Here is a tiny trained network, its code and every weight. The questions are about switching its units off for an input and a class, where a switched-off unit gives its printed mean instead of its output.

import numpy as np


def w(rows, s, z=0):
    codes = np.array(rows[::2]) - 128.0
    scale = np.full(codes.shape[1], s)
    scale[-1] = z or s
    return codes * scale


def norm(h):
    return h / np.sqrt((h * h).mean(-1, keepdims=True) + 1e-5)


def f(y):
    return np.maximum(y, 0)


def log_softmax(a):
    a = a - a.max(-1, keepdims=True)
    return a - np.log(np.exp(a).sum(-1, keepdims=True))


def net(x, mask):
    res = np.array(x, float).reshape(1, 6) / 4 @ E
    u = 0
    for l in range(3):
        y = f(norm(res) @ A[l][:, :-1].T + A[l][:, -1])
        res = res + np.where(mask[u : u + 6], y, B[l][:, -1]) @ B[l][:, :-1]
        u += 6
    return log_softmax(norm(res)[-1] @ U[:, :-1].T + U[:, -1])


A, B = {}, {}
E = w([
[201,144,35,104,68,142,59,99,62,158,105,103],'x0',
[169,151,195,121,216,164,140,157,27,170,43,98],'x1',
[69,193,145,144,1,187,175,232,72,140,131,159],'x2',
[110,123,131,141,133,105,116,125,114,139,120,160],'x3',
[117,143,144,117,121,125,109,124,137,115,108,134],'x4',
[118,106,135,122,118,116,149,110,97,129,140,132],'x5',
],0.0085)
A[0] = w([
[217,142,125,192,105,142,105,104,45,100,55,108,180],'L0N1',
[128,120,102,135,165,115,80,2,162,130,116,112,101],'L0N2',
[137,134,69,106,80,142,76,91,166,84,210,184,32],'L0N3',
[83,114,147,166,126,84,148,149,157,124,123,68,7],'L0N4',
[54,152,128,143,47,194,100,198,75,187,143,117,18],'L0N5',
[183,83,29,131,82,152,31,107,106,112,107,165,20],'L0N6',
],0.0067,0.0017)
B[0] = w([
[71,143,97,2,117,113,123,65,143,177,141,108,229],'L0N1',
[225,125,133,202,77,220,104,194,90,66,104,160,248],'L0N2',
[102,154,125,51,116,84,93,137,135,153,196,178,223],'L0N3',
[80,53,115,124,92,202,148,133,131,183,94,139,163],'L0N4',
[190,130,129,221,187,195,49,78,100,60,116,178,255],'L0N5',
[69,91,143,170,103,118,178,48,125,183,93,39,228],'L0N6',
],0.0092,0.006)
A[1] = w([
[77,90,254,183,186,113,233,185,216,102,113,156,33],'L1N1',
[133,178,138,94,222,147,158,149,57,178,66,128,47],'L1N2',
[114,173,165,41,247,120,157,213,79,179,105,103,4],'L1N3',
[108,102,146,130,164,116,195,216,163,107,91,110,25],'L1N4',
[216,56,138,118,181,92,84,91,139,119,103,102,88],'L1N5',
[134,90,106,134,210,49,121,99,146,89,116,132,76],'L1N6',
],0.008,0.0025)
B[1] = w([
[130,189,43,130,150,124,149,24,122,205,26,63,254],'L1N1',
[135,92,151,83,83,62,118,159,220,82,196,184,211],'L1N2',
[144,13,217,46,117,54,106,137,175,141,186,182,193],'L1N3',
[101,109,35,97,88,163,106,148,146,173,113,124,167],'L1N4',
[111,210,143,176,151,194,156,176,39,60,159,180,207],'L1N5',
[125,182,116,192,2,192,79,116,99,110,131,108,157],'L1N6',
],0.0093,0.0083)
A[2] = w([
[119,60,208,97,123,145,61,148,111,109,86,148,238],'L2N1',
[119,180,215,163,147,224,135,102,93,45,167,105,228],'L2N2',
[86,86,94,165,65,38,114,167,214,74,176,145,25],'L2N3',
[119,149,164,194,86,208,172,227,72,59,79,162,2],'L2N4',
[140,117,123,129,155,120,164,103,204,86,100,132,75],'L2N5',
[154,133,37,72,79,82,94,111,74,181,45,2,83],'L2N6',
],0.0089,0.00056)
B[2] = w([
[138,102,153,158,116,108,181,194,129,118,202,38,191],'L2N1',
[111,153,84,156,146,128,109,211,112,83,149,172,249],'L2N2',
[161,79,254,18,194,85,207,233,167,129,171,70,199],'L2N3',
[168,129,31,243,120,130,33,169,15,72,121,123,241],'L2N4',
[142,168,58,126,91,173,87,92,103,147,101,108,156],'L2N5',
[85,147,148,160,185,126,180,95,162,175,29,154,254],'L2N6',
],0.01,0.0087)
U = w([
[173,158,35,220,111,182,93,181,37,43,159,172,4],'0',
[86,149,65,95,108,144,168,20,136,243,30,114,219],'1',
[171,79,208,6,129,81,160,190,163,123,229,130,163],'2',
],0.011,0.00029)

Each question gives the input, the list of numbers given to net, and the class t.
The units are the neurons (one row each of A and B). Each row of codes is followed by its name. A weight is (code - 128) times the scale printed after its matrix; where a second scale follows, it is the last column's (A, B and U).
mask holds one flag per neuron, layer by layer. A switched-off neuron (its flag False) gives its mean, the last column of its row in B, instead of its output. The means were averaged over made-up inputs and are rounded, as every weight is.
A unit's drop is (log p(t) with every unit on - log p(t) with that unit switched off) / (log p(t) with every unit on - log p(t) with every unit switched off).
The circuit of an input: a set's keep is (log p(t) with only the set's units on - log p(t) with every unit switched off) / (log p(t) with every unit on - log p(t) with every unit switched off). Starting from the 12 units with the biggest drops (on a tie, the unit counted first), units are removed one at a time, each time the one whose removal leaves the highest keep (on an exact tie, the one counted first), for as long as the keep stays at least 0.8.
circuit, biggest first: the units of the circuit, biggest drop first
most important unit: the unit with the biggest drop
k most important neurons: the k neurons with the biggest drops, biggest first
top k neurons in layer l: the k neurons of layer l with the biggest drops, biggest first
drop when u is switched off: that unit's drop, to one decimal
input [3,-5,-4,-1,0,-5], class 2: circuit, biggest first : (L1N1; L2N3)
input [8,0,-7,5,6,3], class 1: top 3 neurons in layer 0 : (L0N6; L0N1; L0N5)
input [-8,7,0,2,-8,6], class 1: circuit, biggest first : (L1N1)
input [3,-4,3,0,5,-4], class 2: circuit, biggest first : (L1N1; L2N3)
input [8,-5,6,7,3,-5], class 1: 3 most important neurons : (L0N6; L1N5; L0N2)
input [8,-8,-5,3,1,-8], class 1: top 2 neurons in layer 1 : (L1N2; L1N3)
input [-7,1,6,-1,-7,-1], class 1: 3 most important neurons : (L1N1; L0N2; L1N5)
input [7,-3,-5,-2,-2,-7], class 1: 2 most important neurons : (L0N6; L0N5)
input [-3,4,0,8,-2,4], class 2: 2 most important neurons : (L1N3; L1N2)
input [3,-8,-5,3,-6,8], class 2: 2 most important neurons : (L1N1; L0N3)
input [-4,5,-1,6,-6,5], class 2: 3 most important neurons : (L1N3; L1N2; L0N6)
input [-5,6,3,-6,0,3], class 2: 3 most important neurons : (L1N3; L1N2; L0N6)
input [-8,0,3,-1,4,-1], class 1: drop when L1N1 is switched off : 0.2
input [-8,1,-2,5,0,-1], class 1: most important unit : L1N1
input [6,4,3,1,-7,7], class 1: drop when L0N1 is switched off : 1.8
input [-3,6,4,-4,4,8], class 2: drop when L0N2 is switched off : 0.7
